Below is a small trained network, with its code and all its weights. Each question gives an input and a class and asks what happens when units are switched off, that is, made to give their printed mean instead of their output.

import numpy as np


def w(rows, s, z=0):
    codes = np.array(rows[::2]) - 128.0
    scale = np.full(codes.shape[1], s)
    scale[-1] = z or s
    return codes * scale


def norm(h):
    return h / np.sqrt((h * h).mean(-1, keepdims=True) + 1e-5)


def f(y):
    return np.maximum(y, 0)


def log_softmax(a):
    a = a - a.max(-1, keepdims=True)
    return a - np.log(np.exp(a).sum(-1, keepdims=True))


def net(x, mask):
    res = np.array(x, float).reshape(1, 6) / 4 @ E
    u = 0
    for l in range(2):
        y = f(norm(res) @ A[l][:, :-1].T + A[l][:, -1])
        res = res + np.where(mask[u : u + 14], y, B[l][:, -1]) @ B[l][:, :-1]
        u += 14
    return log_softmax(norm(res)[-1] @ U[:, :-1].T + U[:, -1])


A, B = {}, {}
E = w([
[125,136,128,127,135,135,124,124,125,123],'x0',
[147,144,23,125,151,174,198,123,84,190],'x1',
[151,85,144,165,144,72,104,90,56,182],'x2',
[125,128,175,198,254,149,152,134,198,181],'x3',
[173,74,125,138,83,108,126,135,156,140],'x4',
[123,132,128,125,140,126,131,132,119,120],'x5',
],0.0048)
A[0] = w([
[156,209,183,74,115,80,71,87,154,112,144],'L0N0',
[187,150,62,109,47,152,94,141,102,94,137],'L0N1',
[108,108,252,150,143,152,135,153,150,66,178],'L0N2',
[70,144,149,98,179,179,118,144,61,108,113],'L0N3',
[144,129,105,107,87,202,173,120,74,153,182],'L0N4',
[132,130,104,211,225,161,144,145,168,171,97],'L0N5',
[155,123,140,161,153,53,72,51,53,180,196],'L0N6',
[78,128,194,86,32,90,73,77,91,29,247],'L0N7',
[111,96,224,126,133,99,30,129,85,105,74],'L0N8',
[184,155,167,108,98,87,142,114,55,190,70],'L0N9',
[92,128,246,156,131,129,122,141,137,121,140],'L0N10',
[111,210,152,143,85,98,63,110,131,145,105],'L0N11',
[109,112,106,125,142,105,130,68,70,63,97],'L0N12',
[125,124,201,135,115,127,206,104,183,156,94],'L0N13',
],0.0047,0.0013)
B[0] = w([
[179,121,105,141,130,88,159,165,133,185,184],'L0N0',
[90,140,199,113,221,197,161,145,90,105,209],'L0N1',
[226,162,143,64,151,135,56,102,177,171,221],'L0N2',
[168,99,171,123,69,133,144,112,200,120,169],'L0N3',
[124,106,197,55,134,163,134,194,75,83,191],'L0N4',
[122,105,97,172,99,77,82,201,100,155,221],'L0N5',
[61,9,158,120,126,145,151,41,167,170,216],'L0N6',
[92,138,15,255,101,78,189,135,153,126,254],'L0N7',
[49,91,88,71,137,176,132,165,146,134,203],'L0N8',
[191,230,136,131,82,84,117,58,102,118,170],'L0N9',
[114,89,158,48,108,121,98,118,175,83,204],'L0N10',
[143,66,91,162,94,116,134,150,99,125,160],'L0N11',
[172,95,101,145,69,101,137,86,114,135,161],'L0N12',
[180,186,152,113,160,125,87,151,129,151,167],'L0N13',
],0.0045,0.0055)
A[1] = w([
[187,77,107,174,86,142,184,121,170,169,231],'L1N0',
[160,180,112,137,109,144,125,247,147,95,180],'L1N1',
[168,174,206,81,89,117,136,9,37,160,94],'L1N2',
[141,124,7,108,75,160,163,136,34,117,248],'L1N3',
[120,101,80,78,18,61,129,91,158,13,102],'L1N4',
[77,133,119,202,88,100,118,130,164,103,49],'L1N5',
[98,75,109,216,146,85,109,105,131,180,180],'L1N6',
[121,171,98,166,126,118,129,190,176,131,45],'L1N7',
[186,228,84,170,123,131,98,254,197,80,191],'L1N8',
[161,131,79,172,189,193,191,149,96,207,170],'L1N9',
[158,106,202,34,105,137,107,152,170,181,144],'L1N10',
[143,143,168,163,168,87,114,149,101,155,44],'L1N11',
[156,149,181,222,163,173,160,168,95,193,199],'L1N12',
[159,163,127,50,116,209,159,165,144,26,77],'L1N13',
],0.0051,0.0016)
B[1] = w([
[79,201,98,120,167,159,146,146,123,88,203],'L1N0',
[187,206,153,153,159,166,127,211,87,46,209],'L1N1',
[248,175,95,123,143,88,203,113,130,103,168],'L1N2',
[154,79,225,91,198,143,41,80,238,185,254],'L1N3',
[111,160,82,147,137,138,196,162,88,144,226],'L1N4',
[143,143,94,193,79,118,117,109,8,124,164],'L1N5',
[34,143,139,90,91,144,84,192,156,133,214],'L1N6',
[253,124,121,222,115,178,154,109,49,83,168],'L1N7',
[222,168,103,153,152,116,118,17,92,128,235],'L1N8',
[106,137,60,182,26,94,173,117,114,44,198],'L1N9',
[99,128,184,101,194,134,92,85,106,139,200],'L1N10',
[88,110,109,45,100,135,146,67,164,151,149],'L1N11',
[100,110,105,111,51,86,149,136,79,103,179],'L1N12',
[40,81,150,115,86,109,132,197,121,177,203],'L1N13',
],0.0053,0.006)
U = w([
[184,183,68,217,100,145,178,165,49,56,245],'0',
[2,62,40,162,35,45,151,107,119,164,162],'1',
[209,182,190,120,211,125,35,81,198,106,62],'2',
[38,30,209,96,187,102,52,104,198,191,93],'3',
[79,95,217,33,134,211,170,205,118,117,141],'4',
[227,62,151,58,128,103,194,26,111,181,50],'5',
],0.012,0.0013)

Each question gives the input, the list of numbers given to net, and the class t.
The units are the neurons (one row each of A and B). Each row of codes is followed by its name. A weight is (code - 128) times the scale printed after its matrix; where a second scale follows, it is the last column's (A, B and U).
mask holds one flag per neuron, layer by layer. A switched-off neuron (its flag False) gives its mean, the last column of its row in B, instead of its output. The means were averaged over made-up inputs and are rounded, as every weight is.
A unit's drop is (log p(t) with every unit on - log p(t) with that unit switched off) / (log p(t) with every unit on - log p(t) with every unit switched off).
The circuit of an input: a set's keep is (log p(t) with only the set's units on - log p(t) with every unit switched off) / (log p(t) with every unit on - log p(t) with every unit switched off). Starting from the 12 units with the biggest drops (on a tie, the unit counted first), units are removed one at a time, each time the one whose removal leaves the highest keep (on an exact tie, the one counted first), for as long as the keep stays at least 0.8.
units of the circuit, in order: the units of the circuit, biggest drop first
unit that matters most: the unit with the biggest drop
top k neurons: the k neurons with the biggest drops, biggest first
k most important neurons of layer l: the k neurons of layer l with the biggest drops, biggest first
drop of u: that unit's drop, to one decimal
input [-6,-8,1,-4,2,8], class 1: units of the circuit, in order => (L0N7)
input [-1,6,-2,0,4,-7], class 4: units of the circuit, in order => (L0N7, L0N4)
input [-4,-3,-8,1,-6,0], class 2: 2 most important neurons of layer 0 => (L0N2, L0N5)
input [-6,6,0,-7,7,2], class 4: top 2 neurons => (L0N4, L1N8)
input [0,1,-5,-4,2,3], class 4: top 3 neurons => (L0N1, L1N13, L1N3)
input [3,-8,-2,-6,6,-4], class 0: top 2 neurons => (L0N7, L0N6)
input [0,-8,-2,-7,-2,-2], class 0: top 2 neurons => (L0N7, L0N6)
input [-5,-1,5,1,2,-7], class 3: 2 most important neurons of layer 0 => (L0N7, L0N6)
input [-3,0,-7,3,-1,8], class 2: top 2 neurons => (L0N7, L0N2)
input [-2,-1,0,0,-7,0], class 0: top 2 neurons => (L0N6, L1N3)
input [-3,2,-1,1,7,8], class 0: 2 most important neurons of layer 0 => (L0N6, L0N10)
input [-7,-2,-1,-6,4,8], class 0: top 2 neurons => (L0N7, L0N6)
input [7,2,0,4,-6,-2], class 0: 2 most important neurons of layer 0 => (L0N6, L0N5)
input [-2,6,3,-5,-5,-2], class 5: unit that matters most => L1N2
input [-8,-3,4,0,0,2], class 1: top 2 neurons => (L0N7, L1N3)
input [-4,3,2,-6,-3,-3], class 5: top 2 neurons => (L1N3, L1N2)
input [5,2,-2,-6,-7,-1], class 4: drop of L1N3 => 0.4
input [-2,-7,-6,-7,6,0], class 0: drop of L0N7 => 0.2
input [1,6,1,8,-2,-5], class 1: drop of L1N12 => 0.2
input [8,3,6,-8,-1,0], class 5: units of the circuit, in order => (L1N3)
